Below is a small trained network, with its code and all its weights. Each question gives an input and a target symbol and asks what happens when units are switched off, that is, made to give their printed mean instead of their output.

import numpy as np


def w(rows, s, z=0):
    codes = np.array(rows[::2]) - 128.0
    scale = np.full(codes.shape[1], s)
    scale[-1] = z or s
    return codes * scale


def f(y):
    return np.maximum(y, 0)


def softmax(a):
    e = np.exp(a - a.max(-1, keepdims=True))
    return e / e.sum(-1, keepdims=True)


def log_softmax(a):
    a = a - a.max(-1, keepdims=True)
    return a - np.log(np.exp(a).sum(-1, keepdims=True))


def net(x, mask):
    ids = ['ΓΘΣΩαβηλμτ'.index(c) for c in x.split()]
    T = len(ids)
    res = E[ids] + P[:T]
    r = res
    for j in range(3):
        rows = slice(2 * j, 2 * j + 2)
        q, k, v = (r @ M[0][rows].T for M in (Q, K, V))
        z = softmax(np.where(np.tri(T) > 0, q @ k.T / 2**0.5, -1e9)) @ v
        o = O[0][rows]
        res = res + np.where(mask[j], z, o[:, -1]) @ o[:, :-1]
    y = f(res @ A[0][:, :-1].T + A[0][:, -1])
    res = res + np.where(mask[3:7], y, B[0][:, -1]) @ B[0][:, :-1]
    return log_softmax(res[-1] @ U[:, :-1].T + U[:, -1])


Q, K, V, O, A, B = {}, {}, {}, {}, {}, {}
E = w([
[112,154,85,149,49,156],'Γ',
[127,100,172,167,10,146],'Θ',
[142,183,153,137,13,38],'Σ',
[206,126,115,191,47,67],'Ω',
[132,177,111,60,51,188],'α',
[204,121,150,77,68,54],'β',
[145,86,83,138,123,21],'η',
[1,80,170,16,79,192],'λ',
[88,144,49,32,136,143],'μ',
[94,50,178,54,103,49],'τ',
],0.017)
P = w([
[121,156,122,159,13,131],'0',
[160,35,46,66,124,158],'1',
[83,166,67,82,20,84],'2',
[117,162,132,148,68,135],'3',
[156,3,40,53,162,154],'4',
[63,171,76,101,50,76],'5',
[118,166,152,163,119,126],'6',
[144,44,60,51,173,134],'7',
[49,195,77,84,71,118],'8',
[116,188,178,181,162,122],'9',
[116,70,88,30,197,115],'10',
[16,179,90,42,52,91],'11',
[112,213,205,205,174,160],'12',
],0.012)
Q[0] = w([
[160,81,115,109,188,167],'H0',
[62,142,19,92,13,72],'H0',
[120,136,114,99,8,99],'H1',
[94,171,136,110,57,88],'H1',
[158,98,189,125,187,141],'H2',
[189,146,135,143,192,156],'H2',
],0.013)
K[0] = w([
[71,75,39,52,46,72],'H0',
[116,207,209,147,236,130],'H0',
[80,196,167,175,244,118],'H1',
[190,159,250,142,181,173],'H1',
[104,116,53,108,66,119],'H2',
[164,53,101,90,79,107],'H2',
],0.011)
V[0] = w([
[88,91,164,8,137,101],'H0',
[186,6,192,128,122,21],'H0',
[62,110,19,128,142,55],'H1',
[62,48,197,179,77,166],'H1',
[160,28,69,107,196,145],'H2',
[185,95,77,63,132,158],'H2',
],0.012)
O[0] = w([
[104,73,234,60,165,164,111],'H0',
[186,72,136,130,162,5,110],'H0',
[30,238,134,85,156,67,121],'H1',
[83,85,133,210,173,149,154],'H1',
[65,116,83,80,113,125,7],'H2',
[126,107,67,24,136,104,117],'H2',
],0.012,0.015)
A[0] = w([
[147,98,163,133,64,158,103],'N0',
[191,135,152,102,44,79,147],'N1',
[140,141,58,176,129,255,3],'N2',
[154,145,42,162,49,100,62],'N3',
],0.009,0.0052)
B[0] = w([
[231,148,167,103,173,149,188],'N0',
[126,63,66,76,255,219,225],'N1',
[135,121,167,63,6,61,228],'N2',
[33,155,102,186,146,124,252],'N3',
],0.0064,0.018)
U = w([
[90,168,156,169,118,74,29],'Γ',
[135,57,134,183,106,99,4],'Θ',
[195,235,175,169,222,123,43],'Σ',
[96,80,39,171,172,169,190],'Ω',
[189,100,68,117,117,186,113],'α',
[200,75,64,103,176,154,54],'β',
[182,212,141,107,166,2,157],'η',
[97,91,153,161,183,176,138],'λ',
[111,200,120,112,215,166,217],'μ',
[130,92,174,124,148,49,181],'τ',
],0.0053,0.0036)

Each question gives the input, a string of symbols that net reads in full, and the target symbol t.
The units are the heads (2 rows each of Q, K, V and O) and the neurons (one row each of A and B). Each row of codes is followed by its name. A weight is (code - 128) times the scale printed after its matrix; where a second scale follows, it is the last column's (O, A, B and U).
mask holds one flag per unit, heads first, then neurons. A switched-off unit (its flag False) gives its mean, the last column of its rows in O or B, instead of its output. The means were averaged over made-up inputs and are rounded, as every weight is.
A unit's drop is (log p(t) with every unit on - log p(t) with that unit switched off) / (log p(t) with every unit on - log p(t) with every unit switched off).
The circuit of an input: a set's keep is (log p(t) with only the set's units on - log p(t) with every unit switched off) / (log p(t) with every unit on - log p(t) with every unit switched off). Starting from all 7 units, units are removed one at a time, each time the one whose removal leaves the highest keep (on an exact tie, the one counted first), for as long as the keep stays at least 0.8.
circuit, biggest first: the units of the circuit, biggest drop first
unit that matters most: the unit with the biggest drop
top k neurons: the k neurons with the biggest drops, biggest first
which heads matter: for each layer, one digit per head in row order, 1 if its drop is at least 0.15 and else 0, layers parted by /
input μ λ λ, target μ: circuit, biggest first	(H1, H0)
input Ω η η λ Θ Θ η Γ, target η: unit that matters most	H1
input Γ α Σ Ω Θ α α μ α α α, target α: circuit, biggest first	(H0, H1, N2)
input α Γ Θ α μ μ α Ω Ω λ Θ μ, target λ: circuit, biggest first	(H0, H1)
input α Θ Ω Γ Θ μ, target Γ: top 2 neurons	(N2, N1)
input Γ β Σ, target Γ: top 2 neurons	(N2, N3)
input Γ Γ Θ β λ Γ, target β: circuit, biggest first	(H0, H1, N1)
input α Ω Θ Ω Σ β, target Ω: circuit, biggest first	(H0, N1, N3, N2)
input α η Θ μ Ω β α μ Θ, target α: circuit, biggest first	(H1, H0, N2)
input Ω λ Ω Γ α τ, target Γ: circuit, biggest first	(H0, N1, H1)
input Ω Σ β Θ, target Θ: circuit, biggest first	(H1, N2, N1)
input α η Θ Θ Γ α, target Θ: circuit, biggest first	(H1, N2, N1)
input Γ Γ Σ α β τ Σ Ω Γ, target Σ: which heads matter	001
input τ μ Σ, target τ: circuit, biggest first	(H0)
input μ Γ Ω μ α Θ τ Ω Θ η μ μ, target η: which heads matter	110
input λ Σ τ Θ η α Ω Ω α, target Ω: which heads matter	100
input Ω Ω Θ η Σ λ Σ η Σ, target Σ: which heads matter	001
input Σ τ Ω Ω Γ Ω μ η α β μ Σ η, target η: circuit, biggest first	(H1, H0)
input α Γ Θ Γ, target Γ: circuit, biggest first	(H0, N2, N1)
input Γ Ω Σ β Ω η, target β: unit that matters most	N1
input α τ Ω, target α: top 2 neurons	(N2, N0)
input Σ μ Γ α β τ Ω Θ α β β β β, target β: which heads matter	010
input Ω Ω α Γ β α, target Γ: top 2 neurons	(N2, N1)
